Below is a small trained network, with its code and all its weights. Each question gives an input and a class and asks what happens when units are switched off, that is, made to give their printed mean instead of their output.

import numpy as np


def w(rows, s, z=0):
    codes = np.array(rows[::2]) - 128.0
    scale = np.full(codes.shape[1], s)
    scale[-1] = z or s
    return codes * scale


def f(y):
    return y / 2 * (1 + np.tanh(0.7978845608 * (y + 0.044715 * y**3)))


def log_softmax(a):
    a = a - a.max(-1, keepdims=True)
    return a - np.log(np.exp(a).sum(-1, keepdims=True))


def net(x, mask):
    res = np.array(x, float).reshape(1, 7) / 4 @ E
    y = f(res @ A[0][:, :-1].T + A[0][:, -1])
    res = res + np.where(mask, y, B[0][:, -1]) @ B[0][:, :-1]
    return log_softmax(res[-1] @ U[:, :-1].T + U[:, -1])


A, B = {}, {}
E = w([
[104,252,207,86,232],'x0',
[131,131,126,121,122],'x1',
[127,126,129,127,131],'x2',
[2,69,55,54,190],'x3',
[137,129,128,119,126],'x4',
[128,129,126,126,128],'x5',
[190,32,154,141,253],'x6',
],0.0066)
A[0] = w([
[117,181,169,95,176,65],'neuron 1',
[182,54,83,135,77,93],'neuron 2',
[169,75,71,148,82,2],'neuron 3',
[82,209,152,126,13,67],'neuron 4',
[198,55,193,162,188,2],'neuron 5',
[217,149,184,152,93,56],'neuron 6',
[222,148,179,146,97,57],'neuron 7',
[129,204,153,106,180,158],'neuron 8',
[48,59,92,1,183,66],'neuron 9',
[142,191,153,130,192,38],'neuron 10',
[122,176,185,91,162,17],'neuron 11',
],0.0078,0.0034)
B[0] = w([
[86,79,188,141,86,180],'neuron 1',
[67,70,227,91,55,201],'neuron 2',
[13,68,196,74,89,163],'neuron 3',
[180,84,46,16,244,229],'neuron 4',
[137,113,39,36,241,200],'neuron 5',
[10,202,58,208,162,200],'neuron 6',
[38,206,55,223,161,197],'neuron 7',
[120,75,197,117,68,222],'neuron 8',
[122,209,74,255,120,255],'neuron 9',
[71,73,181,63,92,176],'neuron 10',
[48,56,191,126,81,162],'neuron 11',
],0.0085,0.005)
U = w([
[47,225,67,255,110,32],'0',
[65,57,232,108,25,52],'1',
[183,142,122,146,110,254],'2',
[157,103,35,21,225,71],'3',
],0.0086,0.009)

Each question gives the input, the list of numbers given to net, and the class t.
The units are the neurons (one row each of A and B). Each row of codes is followed by its name. A weight is (code - 128) times the scale printed after its matrix; where a second scale follows, it is the last column's (A, B and U).
mask holds one flag per neuron, in row order. A switched-off neuron (its flag False) gives its mean, the last column of its row in B, instead of its output. The means were averaged over made-up inputs and are rounded, as every weight is.
A unit's drop is (log p(t) with every unit on - log p(t) with that unit switched off) / (log p(t) with every unit on - log p(t) with every unit switched off).
The circuit of an input: a set's keep is (log p(t) with only the set's units on - log p(t) with every unit switched off) / (log p(t) with every unit on - log p(t) with every unit switched off). Starting from all 11 units, units are removed one at a time, each time the one whose removal leaves the highest keep (on an exact tie, the one counted first), for as long as the keep stays at least 0.8.
circuit, biggest first: the units of the circuit, biggest drop first
unit that matters most: the unit with the biggest drop
top k neurons: the k neurons with the biggest drops, biggest first
drop when u is switched off: that unit's drop, to one decimal
input [2,3,0,-5,6,-1,-7], class 3: unit that matters most	neuron 4
input [7,5,-3,2,-7,6,-8], class 3: top 2 neurons	(neuron 4; neuron 2)
input [-7,6,0,-5,-6,6,0], class 1: top 2 neurons	(neuron 2; neuron 3)
input [3,8,3,-7,5,-4,-2], class 0: top 2 neurons	(neuron 6; neuron 7)
input [-8,2,8,-4,-3,-2,7], class 1: top 4 neurons	(neuron 2; neuron 3; neuron 4; neuron 9)
input [8,-2,4,7,6,5,-6], class 1: top 3 neurons	(neuron 8; neuron 1; neuron 11)
input [3,-8,4,-4,-1,-1,-6], class 3: top 2 neurons	(neuron 4; neuron 9)
input [-1,-1,-3,-5,8,-2,7], class 3: top 2 neurons	(neuron 5; neuron 9)
input [-6,-3,3,-3,5,4,-2], class 1: top 4 neurons	(neuron 2; neuron 3; neuron 9; neuron 5)
input [-2,-2,2,7,-4,0,7], class 0: top 2 neurons	(neuron 9; neuron 4)
input [-6,-8,6,3,3,6,2], class 1: top 3 neurons	(neuron 2; neuron 3; neuron 4)
input [-1,1,-8,8,4,2,-3], class 0: drop when neuron 9 is switched off	0.6
input [-6,-4,-3,-8,4,0,7], class 0: drop when neuron 6 is switched off	0.6
input [0,-5,4,5,-4,-4,-7], class 3: drop when neuron 3 is switched off	0.0
input [3,1,-7,-8,5,-8,3], class 0: circuit, biggest first	(neuron 6)
